Below is a small trained network, with its code and all its weights. Each question gives an input and a class and asks what happens when units are switched off, that is, made to give their printed mean instead of their output.

import numpy as np


def w(rows, s, z=0):
    codes = np.array(rows[::2]) - 128.0
    scale = np.full(codes.shape[1], s)
    scale[-1] = z or s
    return codes * scale


def f(y):
    return np.maximum(y, 0)


def log_softmax(a):
    a = a - a.max(-1, keepdims=True)
    return a - np.log(np.exp(a).sum(-1, keepdims=True))


def net(x, mask):
    res = np.array(x, float).reshape(1, 8) / 4 @ E
    y = f(res @ A[0][:, :-1].T + A[0][:, -1])
    res = res + np.where(mask, y, B[0][:, -1]) @ B[0][:, :-1]
    return log_softmax(res[-1] @ U[:, :-1].T + U[:, -1])


A, B = {}, {}
E = w([
[126,123,137,118,133,126],'x0',
[136,134,119,150,124,135],'x1',
[110,186,144,69,84,140],'x2',
[208,174,151,119,78,2],'x3',
[80,97,141,84,165,74],'x4',
[192,88,45,45,148,151],'x5',
[127,123,127,132,106,129],'x6',
[168,186,89,185,182,114],'x7',
],0.0069)
A[0] = w([
[77,162,117,71,64,117,114],'N1',
[151,136,86,184,126,111,97],'N2',
[90,138,218,199,108,134,78],'N3',
[64,142,186,142,146,145,4],'N4',
[207,129,154,165,82,184,142],'N5',
[154,16,126,214,139,96,100],'N6',
[58,210,72,119,124,134,194],'N7',
[128,99,178,64,181,101,92],'N8',
[213,150,170,117,76,2,7],'N9',
[105,105,147,125,171,180,24],'N10',
[85,185,182,174,164,124,16],'N11',
[61,138,179,180,106,93,103],'N12',
],0.0095,0.0032)
B[0] = w([
[192,151,146,155,183,204,192],'N1',
[137,115,170,79,132,30,167],'N2',
[180,116,74,42,91,111,215],'N3',
[103,145,70,159,98,134,172],'N4',
[25,162,116,77,171,81,189],'N5',
[161,161,250,47,212,170,196],'N6',
[106,40,213,92,115,171,195],'N7',
[37,184,72,139,137,143,167],'N8',
[62,78,176,254,105,160,254],'N9',
[140,119,201,196,123,140,166],'N10',
[130,88,91,92,50,79,174],'N11',
[235,122,42,35,83,81,209],'N12',
],0.0068,0.0059)
U = w([
[159,121,196,154,138,112,195],'0',
[136,100,135,174,116,97,182],'1',
[103,146,118,168,141,79,167],'2',
[109,57,173,254,103,135,63],'3',
[175,105,72,120,105,65,4],'4',
],0.0095,0.0036)

Each question gives the input, the list of numbers given to net, and the class t.
The units are the neurons (one row each of A and B). Each row of codes is followed by its name. A weight is (code - 128) times the scale printed after its matrix; where a second scale follows, it is the last column's (A, B and U).
mask holds one flag per neuron, in row order. A switched-off neuron (its flag False) gives its mean, the last column of its row in B, instead of its output. The means were averaged over made-up inputs and are rounded, as every weight is.
A unit's drop is (log p(t) with every unit on - log p(t) with that unit switched off) / (log p(t) with every unit on - log p(t) with every unit switched off).
The circuit of an input: a set's keep is (log p(t) with only the set's units on - log p(t) with every unit switched off) / (log p(t) with every unit on - log p(t) with every unit switched off). Starting from all 12 units, units are removed one at a time, each time the one whose removal leaves the highest keep (on an exact tie, the one counted first), for as long as the keep stays at least 0.8.
units of the circuit, in order: the units of the circuit, biggest drop first
k most important neurons: the k neurons with the biggest drops, biggest first
drop of u: that unit's drop, to one decimal
input [-8,2,1,0,-2,-8,-3,6], class 4: 4 most important neurons : [N12; N3; N11; N9]
input [-7,7,-8,-6,4,-1,1,-7], class 0: units of the circuit, in order : [N6]
input [7,6,-1,3,-2,-5,3,7], class 4: units of the circuit, in order : [N12; N3; N11]
input [3,-1,4,6,1,3,-1,-1], class 3: units of the circuit, in order : [N9; N12]
input [8,-4,2,6,-3,-3,3,7], class 3: 2 most important neurons : [N9; N6]
input [4,-2,-4,5,0,4,-3,-5], class 3: 3 most important neurons : [N9; N12; N3]
input [-8,-2,2,-5,-1,-8,5,-8], class 4: 3 most important neurons : [N12; N3; N9]
input [-6,4,0,8,7,-5,4,3], class 3: drop of N2 : 0.0
input [2,0,-5,8,3,-2,4,7], class 3: drop of N6 : -0.1
input [-5,8,6,7,2,-8,3,2], class 4: drop of N12 : 1.8
input [-2,-7,7,8,-1,1,-7,3], class 3: drop of N9 : 0.7
